Below is a small trained network, with its code and all its weights. Each question gives an input and a target symbol and asks what happens when units are switched off, that is, made to give their printed mean instead of their output.

import numpy as np


def w(rows, s, z=0):
    codes = np.array(rows[::2]) - 128.0
    scale = np.full(codes.shape[1], s)
    scale[-1] = z or s
    return codes * scale


def f(y):
    return y / 2 * (1 + np.tanh(0.7978845608 * (y + 0.044715 * y**3)))


def softmax(a):
    e = np.exp(a - a.max(-1, keepdims=True))
    return e / e.sum(-1, keepdims=True)


def log_softmax(a):
    a = a - a.max(-1, keepdims=True)
    return a - np.log(np.exp(a).sum(-1, keepdims=True))


def net(x, mask):
    ids = ['Πβεηλτψ'.index(c) for c in x.split()]
    T = len(ids)
    res = E[ids] + P[:T]
    u = 0
    for l in range(2):
        q, k, v = (res @ M[l].T for M in (Q, K, V))
        z = softmax(np.where(np.tri(T) > 0, q @ k.T / 2**0.5, -1e9)) @ v
        res = res + np.where(mask[u], z, O[l][:, -1]) @ O[l][:, :-1]
        u += 1
        y = f(res @ A[l][:, :-1].T + A[l][:, -1])
        res = res + np.where(mask[u : u + 4], y, B[l][:, -1]) @ B[l][:, :-1]
        u += 4
    return log_softmax(res[-1] @ U[:, :-1].T + U[:, -1])


Q, K, V, O, A, B = {}, {}, {}, {}, {}, {}
E = w([
[118,151,104,187,181,142],'Π',
[103,56,137,129,83,60],'β',
[177,114,70,144,53,49],'ε',
[140,80,119,156,100,235],'η',
[130,72,115,105,145,5],'λ',
[114,191,55,102,127,69],'τ',
[187,141,108,37,116,117],'ψ',
],0.02)
P = w([
[66,67,30,117,248,224],'0',
[230,175,234,161,130,106],'1',
[73,52,96,74,75,88],'2',
[104,60,50,93,127,161],'3',
[170,192,211,133,155,112],'4',
[121,94,111,69,42,138],'5',
[169,43,16,175,173,172],'6',
[157,176,216,124,161,117],'7',
[105,2,98,121,54,134],'8',
],0.0099)
Q[0] = w([
[125,225,254,128,103,133],'0.h0',
[189,196,99,134,166,134],'0.h0',
],0.008)
K[0] = w([
[98,168,254,118,93,115],'0.h0',
[91,166,141,111,153,148],'0.h0',
],0.0094)
V[0] = w([
[27,128,185,55,162,143],'0.h0',
[122,236,2,198,183,170],'0.h0',
],0.0056)
O[0] = w([
[207,12,136,236,101,210,93],'0.h0',
[254,82,190,232,78,71,255],'0.h0',
],0.0094,0.0084)
A[0] = w([
[188,75,254,44,136,198,186],'0.n0',
[106,80,56,94,32,139,3],'0.n1',
[61,89,85,147,122,144,175],'0.n2',
[169,67,106,163,107,140,213],'0.n3',
],0.0086,0.0013)
B[0] = w([
[94,192,90,67,106,177,157],'0.n0',
[71,108,199,164,227,97,171],'0.n1',
[119,254,77,102,203,56,131],'0.n2',
[94,101,38,142,173,121,255],'0.n3',
],0.0091,0.0073)
Q[1] = w([
[162,3,67,68,226,97],'1.h0',
[137,51,64,161,134,80],'1.h0',
],0.0067)
K[1] = w([
[254,23,20,82,152,167],'1.h0',
[126,50,12,144,237,105],'1.h0',
],0.0053)
V[1] = w([
[48,210,194,255,138,79],'1.h0',
[105,50,79,108,241,211],'1.h0',
],0.0067)
O[1] = w([
[81,2,204,125,154,17,148],'1.h0',
[144,128,205,29,110,169,255],'1.h0',
],0.012,0.0077)
A[1] = w([
[156,169,82,84,200,133,254],'1.n0',
[150,118,104,127,10,126,236],'1.n1',
[134,70,134,128,110,136,55],'1.n2',
[154,177,162,120,122,162,19],'1.n3',
],0.013,0.0023)
B[1] = w([
[149,177,158,173,102,168,254],'1.n0',
[114,41,86,153,253,186,212],'1.n1',
[121,137,64,93,220,140,216],'1.n2',
[174,109,89,134,95,106,204],'1.n3',
],0.012,0.0061)
U = w([
[129,87,129,75,167,146,73],'Π',
[92,184,158,81,168,124,86],'β',
[99,184,83,105,98,73,252],'ε',
[179,103,186,82,62,123,110],'η',
[118,190,254,161,179,143,157],'λ',
[85,86,50,126,90,148,229],'τ',
[136,209,108,88,174,114,12],'ψ',
],0.0074,0.003)

Each question gives the input, a string of symbols that net reads in full, and the target symbol t.
The units are the heads (2 rows each of Q, K, V and O) and the neurons (one row each of A and B). Each row of codes is followed by its name. A weight is (code - 128) times the scale printed after its matrix; where a second scale follows, it is the last column's (O, A, B and U).
mask holds one flag per unit, layer by layer, with each layer's heads first. A switched-off unit (its flag False) gives its mean, the last column of its rows in O or B, instead of its output. The means were averaged over made-up inputs and are rounded, as every weight is.
A unit's drop is (log p(t) with every unit on - log p(t) with that unit switched off) / (log p(t) with every unit on - log p(t) with every unit switched off).
The circuit of an input: a set's keep is (log p(t) with only the set's units on - log p(t) with every unit switched off) / (log p(t) with every unit on - log p(t) with every unit switched off). Starting from all 10 units, units are removed one at a time, each time the one whose removal leaves the highest keep (on an exact tie, the one counted first), for as long as the keep stays at least 0.8.
circuit, biggest first: the units of the circuit, biggest drop first
k most important neurons: the k neurons with the biggest drops, biggest first
top k neurons in layer l: the k neurons of layer l with the biggest drops, biggest first
input β Π Π Π ε, target Π: 2 most important neurons	(1.n1, 0.n1)
input β β η, target λ: 3 most important neurons	(0.n2, 0.n1, 1.n0)
input Π β ψ, target Π: circuit, biggest first	(0.h0, 1.n1)
input Π τ ε Π τ, target ε: top 2 neurons in layer 1	(1.n1, 1.n0)
input ψ η Π β, target ψ: 2 most important neurons	(0.n2, 1.n3)
input Π ε τ τ τ β Π τ ψ, target Π: circuit, biggest first	(1.n1)
input η Π τ Π λ, target η: circuit, biggest first	(1.h0, 0.n3, 1.n3)
input ε Π β η β Π ε, target ε: circuit, biggest first	(0.h0, 0.n1, 1.n1)
input β λ Π Π ψ, target ψ: circuit, biggest first	(1.h0, 0.n0, 0.h0)
input τ λ λ λ Π η, target λ: 2 most important neurons	(0.n1, 0.n2)
input η Π τ ε, target η: top 2 neurons in layer 0	(0.n1, 0.n3)
input Π τ λ, target Π: circuit, biggest first	(1.n2, 1.h0, 0.h0)
input λ Π τ, target λ: 3 most important neurons	(0.n1, 1.n0, 0.n2)
input ψ η Π Π τ Π τ ψ, target ψ: circuit, biggest first	(1.h0, 0.n0)
input ε Π Π, target ε: top neuron in layer 0	(0.n1)
input Π β Π, target Π: top 2 neurons in layer 1	(1.n2, 1.n0)
input τ Π η Π τ τ ψ, target τ: circuit, biggest first	(1.n1, 1.h0, 1.n3)
input ψ η η, target ψ: top 2 neurons in layer 1	(1.n3, 1.n0)
input τ η τ τ Π Π, target τ: circuit, biggest first	(1.h0, 0.n1, 0.h0)
input λ η Π λ τ η Π ε, target Π: circuit, biggest first	(1.n1)
input Π Π Π Π τ Π, target Π: top 2 neurons in layer 0	(0.n3, 0.n1)
input η τ η, target η: 2 most important neurons	(0.n1, 1.n3)
input ε Π τ ψ τ τ λ, target ε: 2 most important neurons	(1.n1, 0.n3)
